Known rows, with every step that occurs:
voga, dusu, migeg, nise, puze, lirada: [ -69  -22  206  267   68  246  -75  100 -116 -172   14  112  189  124
   63   70 -128   79  -96  177  174  -10   23  185 -362 -339  -69  -68
 -228  142 -241 -132  -47  182   91   62  -49  -10  -84   -7   13   25
  247  126  385  -94 -153 -121   50  -21  277   64  -90   57  -43   45]
keso, besa, nise, suvuz, puze, davilab: [ -59  -24  128 -182  -67  -77 -166 -233 -328    2  110  -11  -92  130
 -204  169  157  117  -86 -294  -72  -63  184   12  242  -23   35  107
   58  214  -31  136  -57   12  -43  145   -2  -51 -128 -177  -66  214
  -40  -10   83  -59  -45 -112    1  117  200  -52  -53   14   -7 -170]
nise, puze, demig, migeg, dusu: [ -28 -104  158   20  106  161 -161  141    3 -170  -44   26   35    7
   28  -55   74 -112  -81  163  -98  -14   28  122 -279 -168   90  -89
   41   37  122  114  119  186 -154  -45   48 -133   43  -28  324 -205
  -48  203  234  -59  102  -61  235  112  101   98   69   84   73  215]
voga, demig, migeg, dusu, keso, nise, davilab, puze, lirada: [-163  -67  175   80   92  189 -175  192   16   59  -79  111  162   12
  137  100  220 -115 -105   -6  239  -29  -92 -150 -244 -314  -45   92
 -205  -85  146   32    5  383 -338 -213   52  -47   68   -1  178   41
   23  272   70   -8   95  -53  118  182  200  -80   38  138  -38   70]
besa, lirada, suvuz, nise, davilab, demig: [-234   22  -43  -43   29 -175   63 -100 -303   48   45  -67   -1  125
  -52   17   54  135  -96 -263   20 -216   20  -27 -221  -25  -81 -183
  -72  165  179  -28   21 -210   91  -48  196  -12  -26 -104 -444  157
 -125  -85 -253  -26  -46  -37  128   47 -184  129 -222  242  118 -126]
nise, lirada, suvuz, puze: [-162  -69  110  -23   54   -2  -60 -181 -335  -80 -212    1  -21  174
 -240 -114   36  286    4 -182 -211  -67  220  117  -46  -84  -82   67
  215  301  109  -15  -85   60  104   33    8   23   -7 -107  -43   37
  -23    3  -32 -168   33  244   73  182  -91   -7 -152  159  133  -20]
demig, migeg, dusu, nise, puze: [-168   15  273   58    2  271 -148  208   -9 -119   -2   15   99   21
   45  -24  166  -66  -52  143 -109  -20   86    9 -269 -255   -9 -190
  -84  114  -44  -10   65  369 -121  106    1 -228  156  -41  187    1
  -88  147  352  -36   91 -133  100  108  114   79  -32  126  146  126]
voga, dusu, keso, nise: [-172  -81  180  166   -3  123 -113   53  -15  -94   76   55   96   99
  -22  -27   -7   12  -15  125 -117  -71   97  -27  -59 -298  -12  173
 -206  342  -86 -105  -10  166   86  -88   23   88   33  129  -15   30
   30  180  576 -181  -82 -169  232  154  151 -129  -25  -16   27 -126]
besa, lirada, suvuz, nise: [-170    7   16   -6  -61 -124  -53  -59 -306  -59   34 -124  119  283
  -98  -68 -102  137 -112  -56 -144   -6  146   49 -122 -146 -118 -119
   11  316   96  -51  -66 -101  218   45   44   14   90  -84 -317  138
   15   52   58  -26   66   95  118  150    0  -28 -175  157   16 -132]
lirada, nise, suvuz, davilab, puze, demig, migeg, dusu: [  11   95   86 -149   49   30  -64   -2   15 -101  -66  -99 -130  188
   94   14  187  -69   24   88   38    1  115   70 -181   -3  234   71
 -143 -211  263  116   55  161 -263  -92  191  -81   -9 -168  272 -101
   72  180  121   89  240    9  375   65  138 -120   88  -30  -72   41]
voga, migeg, dusu, keso: [-185  -47  224   33   97  188 -203   45   41  -51 -106    9  219  106
 -205   38   77  126   52   12   13  -68   97  148 -110 -267  135  151
 -205  300  101   11   52  365  121  -65   83  -52   -6   57  221  -85
  -22  255  444 -121   29 -182  187  142  199  -82  128   11   32   78]
nise, davilab, demig, migeg, dusu: [-237  -85  185   -4   86  -25 -129   51   20   -2  -62  -28    6 -103
   39    7  342  -28   46 -165  -38 -192   11   23 -321  -26  161 -293
 -120   33  178   87  127  149 -154  -87  258 -113   15   13   25  -23
 -229   28  -22 -108   49 -118  178   -9 -109   43   96  213  215   20]
besa, keso, nise, lirada: [-114   15  175   88  -23  126  -70  -17 -138  -42 -142  -69   11  123
 -230  -69  -49  197 -125 -171 -206   62  106  -18   95 -136 -149  175
   13  315 -110  -87  -70  261   76   46  126   96   64    8 -112    4
   -3   57   82 -109  -54  284  144  113  145 -149 -104   23   64 -227]
lirada, nise, puze, suvuz, davilab, demig, keso: [ 119   82  -17 -166  152   -9   71  -11  -70 -106  -38 -184  -34   48
 -123   -6   44   11  -21  138   62 -213   55   46 -184   75 -126   91
  -64  -66  202  -39  108 -183 -113  119  262 -144 -183  -44    0  -85
   30  214  -26    5  114   50  326   33   84   99   24   26  424  235]
puze, davilab, demig, keso, besa, nise, lirada: [ -22  -31  -42  -16 -144 -237  -48  -87 -110 -113  -45 -149 -133  -13
 -272   87  122   66  -62 -386  147 -121   24 -135   69    6  -96  -24
   40  207  -29   62   97  -15    4  174   98 -173  -99  -52 -220  365
 -158   36 -135    9  -47  -18   69  -38   32  167  -51   48  246 -212]
migeg, dusu, puze, demig, keso, besa: [ -39  -92  222   39  116  -81 -209  137 -248 -131  -22  -57  -26  123
 -229  -18  127  141  -89 -219  -29  -97   98  -16 -104 -156   -8  216
  233   42  -19  142  -73  132  -50 -186  -39 -121  115  107  217 -129
   94  474  353  -21   66 -143  333   94  169   68   51  -11  123  101]
dusu, keso, besa, nise, puze, demig, migeg: [ -21  -88  -63  -88 -127   25 -159  122  -60 -222  -66   87  110   15
  -91  171   38  -23 -168  191  -15    5  -36   -2   74 -295   72  112
  -85   -2   40   66   52  141  -94  -70 -108  -59 -142   27  101   23
  -42  289  166  -74   -3  -44  279  109  158   62  -35   21   62  266]
nise, puze, lirada, suvuz, davilab, demig, migeg, dusu, keso: [ -54  -50   15   53  150  130  -14   36   56   74   34   57  146  108
   67   94   30  -71   64  170   14  -64  -52   -4 -165 -294   29  -24
  -80  -53  230  -85  -78  121 -207 -155  225  -42   83   41  147  -82
  -44  159   63  -60   87  313  196  120  -71   28  100  233  100  280]
demig, keso, nise, suvuz: [ -89   27  201    0 -119   -2  -60   -1 -212  -97  318 -133   23  188
    8 -161  124   78  -85   23   27   23  226 -112   39   82 -163  103
   65  254   31   -7  -19  205 -211  110   68   44   25 -119    2  -27
  -46  284  266  194    0   96  273   99  136 -249  -50  134  122 -180]
demig, keso, besa, nise, lirada, suvuz, davilab, puze: [-182   90   -8 -132 -203 -250  -90 -120 -283  -75 -172 -118  -76   83
 -301  105  174  334   12 -139  111   26  131  -81   41 -130 -125  172
  104  -89  154   15  -80   97    0  100  -96 -145  -78 -205 -163  391
   30  243 -115  -33  108  272  118   86   77  -24  -50  163  156  -56]
demig, migeg, nise, davilab, puze, lirada, suvuz: [-242   -9   50  151  -40 -142  -65  -21 -109   77  -77   -6  192   82
  117   70  112  -29  -95  -26  201   53  124   64 -370  -37  -16 -224
 -157 -126  121   28    8   65 -232   97    1  -47   19 -194  -78  158
   85  194   38   19   44  144   45   52   10  -46  -22  278 -120  -39]
voga, lirada, suvuz, nise, puze: [ -72  100  -20    8   43   12  -53  -96 -268  -23   58  -13   63  333
 -146  -97 -156  136 -137  326   -3    0  117  -92 -209 -281 -212  -18
   78  178   79 -131   30  -14  176  128  -39  -66 -165 -243 -185  112
  133  123  -56   75  112  130   58  162   43    2 -211  184   73  -47]
suvuz, lirada, nise, puze, demig, migeg, dusu, keso, besa: [ 153 -104  112  -39   -8  -28 -100   97  -76 -234 -126 -113    6   22
 -189  165  -55  -77  -37  268  -71   47  -92   -6  -91 -366   74  134
 -100   12  122  -79  -80  373   93 -210   52  -43 -126   48  233  -74
  -10  370  222    2   75   48  256  275  235   90  -64  -58  172  339]
dusu, keso, besa, voga: [-144 -105  142   26  -20    1 -188  -24 -229  -14 -184  -81  184  237
 -388  136   30  171  -87 -125 -212  -26  137  165  206 -361   62  230
    6  265  -46  -50 -114  399   38   -6  122  -28  -81   67  -88   -4
   13  168  318 -192 -168   55  206  269  194  -64   74 -118  148   73]
nise, suvuz, puze, demig, migeg: [  13 -138   74  -77   45   -4 -141  -26 -180 -170   44   80    1  160
   24 -147  173  -35  -10   36 -122  -78  170  117   24   29  107   80
   95  126  186  121  -29   71 -284  -72   -1   54   10  -97  125 -172
  -12  110   23    6  101   33  388   92  -89  -88  -28  125    9  125]
lirada, nise, suvuz, davilab, puze, demig, keso: [  48  110    7 -165   64  -81   17  -75 -119 -124   23 -179 -120  264
  -57  -70  135  106  -35   60  188  -59  181    0  -33  130   29  266
  -34 -154  249   93   36   67 -259   12  155  -52 -109 -194  138  -42
  143  289   95  148  106   72  434   71  133  -54   -8  -27   88   31]
dusu, puze, suvuz, lirada: [  -1 -102   50  -60  101 -110 -214  -37 -139  -98 -244  -65  121  332
 -214    7  -38  103   62  -28 -116  -59  155  118 -127 -130 -233   -6
  201  332   10  -94   32   34   29  116   81  -62  170   25 -103   37
  178  196   38 -234  175  -50  135  121   94   -5  -65  -32  230  120]
puze, davilab, demig, keso, besa, voga, lirada, suvuz: [  72  -52 -153  182   64 -403    7 -144 -246  126  140 -168  -43  193
 -459   22  -75   37  -41 -150   86 -143   85    3  158 -170  -50   82
  159  211  138  -74   40   86    1  148  194 -103 -104 -113 -203  207
  -46  161  -73  163   17   70  227  179 -101  116   47  108  211  -56]
migeg, nise, suvuz, puze, demig, keso, besa, lirada: [ 146 -112  204   90   34 -145  -67   27 -594 -192  134  -37    3   62
 -172   -4   51  200 -194 -217   65  -25   92    9   69   70   19  292
  112  101   22  134 -243   75 -186  -72  -68   22  -54  -79 -152  -65
   33  345   68  156 -165   -5  250  135  100  115 -104   97    5    1]
keso, besa, puze, suvuz, davilab, demig: [  51  -11    9  -98  215  -22 -113   34 -289  -11  -81   28   -1   97
 -288  107  137   26  -67 -151 -159 -202   87  127  -60 -150   56  129
  100   85   77  120 -101 -192   19    2  101  -47  -72   24 -443   80
  100 -115  -80 -252   38  -99  349  121   63  145  152   61  354  114]
davilab, demig, keso, nise, suvuz: [ -37   12   97   46  -42  -19   16   -1 -205  -93  343 -111  -65  126
    2 -178  168   -3  -99  -64  158 -108  158  -89  -25  156 -114   89
   25  248   37  -14   40  125 -271   41  141    4   -8  -89 -175  -45
 -134  213   78  305  -55    2  419    5    1 -147  -63  147  183 -144]
voga, dusu, migeg, nise, puze, davilab: [-109  -29  242  136   72  291 -122    8  -56 -142    4   44   86  123
  -17   21  -83  -32  -50  176  114  -71   48  140 -301 -284  -43  -76
 -227  241 -183  -89  121  119  178  169   14 -142  -29  -42  202  151
   77   -8  505 -184  -94 -324   34 -116  252  105  -91  -69  -82  -21]
besa, keso, nise, puze, davilab, demig, migeg, dusu: [  -3  -31  234   77  141  220 -102   75  111   66   94  -38  -37  -72
  -93   19   42 -279  -93   -6  -80  -71  -56  -22  -57 -164  -49   25
 -124  160  -36  -64   83  228 -177   48  219 -130  169   15  222  -70
 -206   85  175   29   36  -19  225   -1  117  -13   55   75    5   52]
lirada, nise, davilab, puze, demig: [-141   52    5  -96  132  -51    3  -57 -111  -71 -213  -86 -100  109
  -81   64  131  105 -151 -160  125 -142  113  122 -261   50  102   33
 -122 -102  134  156  188  -21  -54  -38  158  -52 -203 -138   49   -2
   89  125   47  -70  -19 -197  255   98  154  136  -95  -28   80   20]
suvuz, puze, demig, keso, nise: [  44 -112  156   14   86   24 -124   18 -288 -122  181  -45  -90    9
 -103 -175  111   19  -82   17  -51 -178   88  -38  -44   12  -34  276
   46  139  -26  122  -81 -115 -105 -178 -105  -12   79  -31   37   42
   52  325  162   40  -21  -46  396   81   26   44 -130   84  104   70]
demig, migeg, dusu, keso: [-180 -134  239   40   13  119 -262  134   88  -85 -122  -63  231  119
  -22  -20  139   -9   44  117 -195   12  108    8  -93 -254  119  -68
 -109  241  121  -14  -12  351  -84  -45  154  -46  140  134  284  -77
 -112  242  412 -170   97   42  190  128   90 -141  142   72  102   90]
besa, nise, davilab, demig, migeg, dusu, keso: [-241  -52   90  -78    1    2 -143   42  172   57  -80  -20   53 -125
   57  210  278   37   23  -91   19 -242  -77 -140 -137 -105  207 -177
 -333   25  139   28  120  193 -215  -72  259 -130    5   74  125  117
 -269  131   24 -151  -13 -191   77  -14  -70   19   59  129  162   23]
voga, besa, puze, demig, migeg, dusu, keso, nise, lirada: [ -19   15  221   53   90  164  -81  162  108 -185  -59  141   45  100
 -168   94   -1  -39 -180  111 -132  -52 -113 -232  -34 -409   -5  321
  -35  208  -23   35  -43  336 -172  -98  -42   30   93   13   69   34
   21  168  205 -155   70  -49  177  233   76   69  -35   42   63   -9]
dusu, keso, demig, puze: [-101  -26   86  -21  196  143 -167   25 -175  -48 -246   37  181  268
 -116  -82  173   20 -170  242  -75  -26  112  -91  -86 -115   89  218
   19  151   55   -4  -94   90  -32  -27  114  -28  123   73   79 -132
   38  336  176 -164   79  -56  280  110   58    1  -35  -26   91  159]
lirada, suvuz, nise, puze, davilab, demig, keso, besa: [ -41   -8    1  -45  -36 -121   -8  -96 -300   -6  251 -152  -57   96
 -233  -67   12 -157 -138   -7  157 -139   75 -100 -110 -122 -264   90
  100  127  114  -56    6 -162   54  108  -30 -208 -121 -156 -160  177
 -103  126   73  195   17   -4  283   32   25  108 -140  134  158   13]
migeg, dusu, nise, davilab, puze, demig, keso: [-189   -5  188  108  150   86  -92  165 -106   59   42  -68  -71  -70
  -13   18  271   64  -86 -200  233 -220   76 -108 -303  -27   13   98
  -76  -89  104  151   91  186 -326   -8   57 -264  115  -91  228   94
   -5  289  276    3  -47 -379  219   93   90  274  -49   97  153   -3]
nise, lirada, suvuz, davilab, puze: [-234   53   20  -72   14   15  -66 -155 -208  -48 -319  -32  -23  279
 -189  -64  109  257   57  -98  -12   41  202   97 -141 -129  -87   61
  152   73  190   -1   17   88   37   69   79  -80   18 -193 -125  189
   69  -21  -90 -180  113  297  137   90   -8  -15  -54  116   75  -52]
lirada, nise, puze, demig, keso, besa, voga, dusu, migeg: [  82   11  118   41   -2  -68   30  111 -171 -265   -2  -84  -56   51
 -314  135 -113  115  -70  121   43 -188   -9  226   -2 -384    1  311
 -127  -24  -47 -155  -44  309   91  -46  -16  -42 -268   10  284 -110
  158  353  391   32  -86 -211  421  150  259   89  -69 -138  190  322]
dusu, keso, demig, migeg, nise, lirada, suvuz: [-135  -53   20  140  -58   -6  -31  -26 -188  -83 -241    7  134  191
   17 -124  -38  -62 -144  243   -7   83  -25 -183 -149 -100   46   37
 -164  122  209 -113  -38  206   70  -45   52  -30  111  -50   66   69
 -121  239  111  -23  106  244  172   41 -146 -145 -176    4 -127  -15]
lirada, nise, suvuz, puze, davilab: [  -2   36  174 -185   92   17  -22 -250 -182  -34   23 -129  -89  286
 -120   -4   58   58  -39 -170 -124  -97  250   64   95   92   23   66
  -13  249   55   51    5   22  -13  157  204   15 -101 -163  155    0
    8  -24  180  -27   30  -21   73  138  146  -90  -93  -53   30 -117]

Rows:
[ -33   38  243   -9  -20  -22   -1   56 -306 -130  -35 -142   93  242
 -173  224  -30  272 -138 -271 -125   95  123   13  155 -178   92  149
  -41  259   86  -37 -161  408   45  -42  291  129 -132   71   61 -203
  -61  245  342   35  -82   37   94  323  355 -113    8  -29   88  -71]  migeg, dusu, keso, besa, lirada, nise, suvuz
[-191   33  203  -47   86  -32 -144   79   55   60  -91   39   53  169
  157  102  231  -83   37 -233   47 -239  -69 -174 -389 -186  -77 -206
 -130  -77  -69  -28  -46  -27 -210 -166  122 -137  171    4  -79   92
   89  105 -183  -74  109  -67   80  -94  -89   12  -76  170   13  -24]  suvuz, nise, davilab, demig, migeg, dusu, puze, lirada
[ 134   10    6  -11  -74 -306   99   59 -370 -269  142 -182  -33  176
 -164   30  -39  187 -191 -228   38   38  125   22  147   77   -3  149
   97  104  164   81  -73  103  -50  -19  138  140 -177  -29  -66 -166
   16  337  120  227  -15   65  347  232  188   15  -70   54  163  -23]  puze, demig, keso, besa, lirada, nise, suvuz
[ -30  -37  -25 -130    2 -262  -70  -41   11 -166 -261 -128  -65   72
  -68   64  160  -39   41   82  109  -69    5   50 -262  -43   49 -109
 -161 -112  220   15  131  138  -65  -64   90  -56  -83 -160    0  170
   51  177 -174  -46  142  -39  261  103    8  100 -139   64  139  176]  suvuz, lirada, nise, davilab, puze, demig, migeg
[  56   18  -19  -12  -23   11   15   20 -141  -70    4 -109  -94   35
  -55 -101   95    4   59  -96   32 -156   26 -124 -128   60 -206  140
   32  123   88  -25   40 -237 -144   11  202  -68   44  -25 -247  153
   -2   70 -198  -41   96  168  307  -54  -41   21  -41   78  314 -113]  puze, suvuz, davilab, demig, keso, nise, lirada
[ -53  -39  -31  -80   19   86  -88  -69  -93  -43  -27   15   11   65
 -237  243   38  -19 -171 -123  122 -128  -22  -29   97 -211  -18   87
  -78  198  -72   26  133   52   -4   99  108 -170 -178    3  -92  187
 -145   36  107  -91 -171 -196   98   38  194  196  -45  -48  137   75]  dusu, keso, besa, nise, puze, davilab, demig
[ -39  -72  107  -78   85  -93 -119   35  113  -64 -282 -142   -8   43
  -58  178  125  -31   77   97   86  -91  -59  -65 -230 -191  125   51
 -252  -82  253  -41   47  334 -142 -167  198  -81   -8  -30  311   72
   -9  307   66 -105   91  -98  200  179   96   86  -59  -10  103  222]  suvuz, lirada, nise, davilab, puze, demig, migeg, dusu, keso
[ 137   20   43 -145  225 -314   57  -29  -50   -8  -72 -241  -49    0
 -261  136   49   73    8  -66   23 -340   20  -96 -163   73 -140    3
  -56  104  207  -89  -17    5 -100  186  248  -48  -93  -56 -162  133
   11  129 -211  -96   39 -129  152  201  -42  203  -43  128  585  170]  besa, puze, suvuz, lirada, nise, davilab, demig, keso
[ -19  -53   81  -46  -80   10 -183  121 -102 -174    8   32  -48 -137
  -60  171  102  -52 -166   61  -54    1  -42   63 -145 -229  152  -48
  -36  -86   24  160   67  140  -70  -59  -92 -165  -98  -53  152   -7
  -63  264  166   -4   73 -154  170  116  223  100   46   56   42  148]  keso, besa, nise, puze, demig, migeg, dusu
[-175   30  123  132  135  -78   11   57   14  251   87   56   20   32
   23  131   59    0  -47 -290  -41 -154  -42  -96 -102 -143  -83    1
  -78  -54   13 -110 -111  124 -250 -196  200   89  282   79  105 -114
  -21  257  -12   26  107  166  210   37 -101 -158  -33  270  -64    8]  besa, keso, nise, davilab, demig, migeg, dusu, puze, lirada, suvuz
[ 168   80  -52  -10   37 -195   24  -47  -48 -101 -154  -80  -54  197
 -340  177  -49 -126  -72   40    1  -83  -46   63   43 -296   26  -62
  -66   36  -32 -113  152  219   15  156  211 -144 -272 -146 -122  126
   -2   51 -213  100   62   17  146  125   62  144  -18  -22  175  153]  keso, besa, voga, lirada, nise, puze, davilab, demig, migeg
[ -68  -58  -47  112  -89  -31  -34  -86 -150  -56 -253  -63   66  110
 -154 -147  -82   15 -152   73  -34    0   41  125 -177 -179   16  -51
  -72   98  156  -67   40  405  -11   91   17 -145   38 -148  -66   77
  -72   62  -51   63  162  201   72  153 -137  -92  -52  -57  -44  -87]  besa, voga, demig, migeg, nise, lirada, suvuz
[ 118  -31  -12 -121   29 -127   -4 -108  109 -202 -111 -171  -62  118
 -130   16   14 -239   48  167   47  -76  -34   42 -179  -83  -80 -255
 -116  169   73 -123  191  121   69  133  204 -148  -50 -107  -53  185
 -117    2 -136   33  130   27  153   30  -17  151 -129   30  244  205]  suvuz, lirada, nise, puze, davilab, demig, migeg
[ 100    3 -122 -185  147  -98  -30  -82 -136  -20 -252 -138   18   26
 -162   22   86   64  -99  137   27 -139   90   35 -310   -8  -85   15
   -4   -3  247   -8   45  -51   22   93  189  -34 -137  -52  -72  -37
  117  178 -217 -107  306 -146   76  246  119  119  -73  -13  375   77]  voga, demig, puze, suvuz, lirada, nise, davilab
[  36  -71  -33  173  -41  -55  -34   -2 -317  -12  -16   40  174   53
 -162   60 -124  -98 -300  149   95   80  -27  207 -152 -346  -46   24
  -30 -111   62  -36  -99  372  -65   24 -132 -113 -129 -156 -149  -30
   82  233   49  188   57  204   92  283  119  -20   10   38  -61  165]  keso, besa, voga, demig, migeg, nise, puze, lirada, suvuz
[ -76  142  -92  -47   -8  116   80 -116 -212   -8  -71   -7 -153  140
  -71 -119  154  102   -7   -8  -64  -79  143  -56 -220  -27  -33   88
  117   64  -31  -24  -68 -246   -3  -65  126   -5  130  -84 -330  136
   10  -11 -261  -29  152  236  272  -38 -162   55 -144  163  120 -137]  keso, nise, lirada, suvuz, davilab, demig, puze
[ -58   34  -17 -120 -146 -198  -61  -79 -199 -143 -107 -105 -140  -30
 -256   76  243  264   25 -229   74 -130  -22 -147   33  -52  -18   59
   -5  -20   19   56  -40   -5   42  -31   67 -138 -133  -44 -383  357
  -73   81 -285  -56  -12  174  166  -53  -36  104  -35   99  326 -109]  suvuz, davilab, demig, keso, besa, nise, lirada
[-160   11  117  -21   68  -64 -143    1   11   62  -57   23  130  298
   69   40   80   69  139  -19 -176   10   91   10 -180 -254    0 -150
   71  -72   93    0 -135   33  -64 -146   90  -15  330   27  176   36
  172  228  149 -175  316  309   97   72  -48 -153   89  197  -47   86]  demig, migeg, dusu, puze, lirada, suvuz, davilab
[  -2  -26   55  239  132  -34    1  -10 -192   87   -8   50  195   82
  -23  -21 -170 -140 -310  308   27  127  -73  -10 -121 -111  -52   49
 -159  -94  140 -122 -146  214  -63   43   14   15   85 -102   73 -159
   39  356  122  113   65  349  163  136   28 -129  -79  135 -177  162]  besa, keso, demig, migeg, nise, puze, lirada, suvuz
[ -62   25   36   57  -29   44  -32  -52 -110   -3   46   15  182  138
  122    7  -36  -40  -49  309   -2  115   43   52 -282 -163  -35 -184
 -112 -152   64  -11  -82  -18  -51   33   -7  -52   47 -155  -64  116
  132  145   91  -35  113  403   33   46   10  -36  -14  214  -72   79]  demig, migeg, nise, puze, lirada, suvuz, davilab
